Each row is followed by its class number.
[-1.26 -0.65  0.24  0.59 -1.11 -0.62 -0.23 -0.23  0.15  0.30  3.06  1.11
  1.83 -0.39 -0.51 -1.72 -0.76 -3.18 -0.73 -0.78 -0.76  0.46  1.31  0.08
 -1.04  0.15 -0.70  2.60  2.09  1.28 -0.79 -1.32 -1.23  0.27 -0.17 -0.32
  0.59  2.46  0.61 -2.21 -1.91  0.37] => 0
[-0.46 -1.23 -0.05  0.05 -0.84 -1.13 -1.16  0.09 -0.09  0.29  1.85  0.38
  1.15  2.02 -0.70 -0.35 -0.69 -2.48  0.25 -0.93  3.74  0.02 -0.20  0.35
  0.61 -0.21  0.44  1.37  0.42 -0.01 -0.22 -1.34 -0.80  0.80 -0.04  0.95
  0.34  2.74  0.23 -1.22 -1.18  0.36] => 1
[-0.22 -1.43 -0.70  1.21 -0.58  0.55 -0.55  0.50  0.67  0.10  4.95  1.12
  0.03 -2.63 -0.07 -2.26  0.14 -2.06 -0.95  0.26 -0.96 -0.15 -0.91 -1.67
 -0.02 -1.66 -0.22 -0.01  1.62  1.68 -0.05 -0.95 -1.98  0.76  0.90  0.03
 -0.47  2.05  1.76  1.05 -1.49  1.32] => 0
[-0.90 -0.10  0.01 -0.07 -1.32  0.20 -1.34 -1.01 -0.07 -1.15  2.73  0.03
  1.52 -1.41 -0.18 -2.42  0.43 -3.54  1.49 -1.58 -1.15 -0.71  1.12 -1.37
 -0.37 -2.74 -0.23  2.10  1.03  1.53  0.02 -1.03 -1.76  1.50  0.52  0.12
  0.20  0.60  0.02  0.13 -2.16 -0.05] => 0
[-0.86 -1.73 -0.27  0.62 -0.95 -0.63 -0.61 -0.36  0.34  0.04  3.82  1.20
  0.42  1.62 -0.32  1.12 -0.23 -3.09 -1.24 -1.98 -0.54 -0.22  0.58 -0.43
 -0.47  0.65  0.39  3.82  0.52  0.35 -0.44 -0.74  0.28  0.51  0.78  0.61
 -0.50  1.56  0.24 -0.97 -1.60  0.92] => 1
[-0.06  0.82 -0.84 -0.25 -1.29  0.18  0.23 -1.30  0.11 -1.34  1.02  1.40
  1.14  3.85 -0.87 -0.29 -0.59 -1.53  0.66 -4.50  1.13 -0.20  0.66  1.43
 -0.53  0.41 -1.32  1.66  1.69  0.81 -0.55 -1.75  1.26  3.16  0.12  0.12
  0.56  0.91 -0.68 -1.39 -1.15  0.57] => 0
[-0.80 -0.18 -0.85  0.43 -0.77 -0.62  0.01 -0.21  1.07 -0.85  1.80  0.73
  0.25  3.51 -1.31 -0.41 -0.71 -1.40 -0.99  0.67 -0.33  0.22 -0.61  0.12
  0.92  0.37 -1.33  1.56  1.36 -0.76  0.13 -0.73 -0.66  0.75  0.32  0.65
 -0.05  1.72  0.49 -1.40 -0.72  0.69] => 1
[-0.15  1.05 -0.46 -0.01  0.16 -0.71 -0.06 -0.70  0.17 -1.83  4.09  1.35
  0.39  1.87 -0.59 -0.39  0.23 -0.41 -0.64  2.07 -0.57 -0.25  1.14  0.78
 -0.32 -1.08 -1.36  2.82  0.98  2.62 -0.47 -1.08 -2.85  0.73 -0.11  0.09
  0.46  0.97  0.62 -0.89 -0.80  0.19] => 0
[ 1.26 -0.07 -0.79  0.87 -0.69 -0.37  0.20 -0.16  0.93 -0.65  3.61  2.80
  0.63  2.74 -0.22  0.91 -0.17 -0.54 -1.18 -0.68 -0.46  0.07  0.09 -0.20
  0.03 -0.79 -0.94  0.52  1.59  0.99 -0.30 -0.92 -1.32  0.18  0.25  0.33
 -1.58  2.25  1.24 -0.38 -2.68  1.65] => 1
[-0.55 -1.17 -0.39  0.64 -0.88 -1.25 -0.24  0.92  0.00 -0.35  2.15  0.36
  0.29  1.46  0.38 -0.92 -1.30 -2.52 -0.71 -1.41 -2.61 -0.06 -0.78  0.57
  0.53  0.70 -0.32  0.22  0.40 -1.23 -0.21  0.23 -1.80  0.96  0.22 -1.02
  0.40  1.32  0.02 -0.26 -0.43  1.03] => 1
[ 0.68 -1.27 -0.78  1.28 -1.04 -0.48 -1.12 -0.02  1.83 -0.67  3.97  1.33
  0.10  0.00  0.82  0.90 -0.22 -1.35 -2.55 -1.10  0.45 -0.79  2.01 -1.08
  0.09 -1.80 -1.67  0.68  1.93  1.05  0.01 -0.69  0.31 -0.43  1.57 -0.05
 -0.49  1.07  1.81 -0.32 -1.37  2.05] => 1
[ 0.09 -0.75 -1.10  0.01 -1.33  1.10  0.24 -0.60  0.97 -1.49  4.94  1.44
  0.89 -1.46  0.00 -1.52  0.67 -0.86 -0.19 -1.77 -0.02 -0.19  0.63 -1.16
  0.52 -2.58 -0.38  0.84  1.74  0.83 -0.30 -1.77 -0.99  0.76  0.78 -0.21
  0.15  1.62  1.04  0.12 -1.27  6.99] => 0
[-0.18 -0.77  0.30  1.96 -0.12 -0.28 -0.36 -0.70 -0.17 -0.15  3.73  1.89
  0.82  3.21  0.18  0.71 -0.34 -1.86 -1.20 -2.80  1.05 -0.18  1.42 -1.19
 -0.04 -0.03 -0.32  0.01  1.93  1.88  1.23 -0.91 -0.32 -0.34  1.12 -0.21
 -1.27  1.12  1.04  0.72  0.13  1.24] => 1
[-0.82 -0.61 -0.74  1.16 -0.54 -0.80 -0.11 -0.26  0.27 -0.39  2.76  1.06
  1.26  2.17 -0.32  0.46 -0.54 -1.16 -0.87 -0.82  0.58 -0.01  0.96  0.16
 -0.26  0.31 -1.15  1.79  1.73  0.56  0.32 -0.61 -1.29  0.48  0.23  0.03
 -0.03  0.38  0.76 -0.85 -0.60  0.73] => 1
[-0.61  0.07  0.48 -0.20 -1.18  0.07 -0.92 -0.87  1.30 -1.17  2.02  1.41
  0.32  0.12 -0.14 -1.10 -0.13  0.14  0.25 -4.13  1.84  0.05  1.39  0.52
 -1.51 -0.84 -1.32  2.26  2.19  2.33 -0.98 -2.14  0.57  0.81  0.26  0.07
  0.31  1.07 -0.37 -0.83 -0.23  0.41] => 0
[-0.42  0.10 -0.34  0.12 -1.12  0.47 -0.60 -1.29 -0.25 -0.13  1.62 -0.56
 -0.80  1.42 -2.14 -1.84  0.50 -2.19  0.78 -0.90  1.74  0.20  1.06  0.14
 -0.63 -1.56 -1.99  1.69  1.30  0.78  0.29 -1.41 -0.35  0.93 -0.06  0.31
  0.12  1.47  3.15 -1.27 -1.50 -0.69] => 0
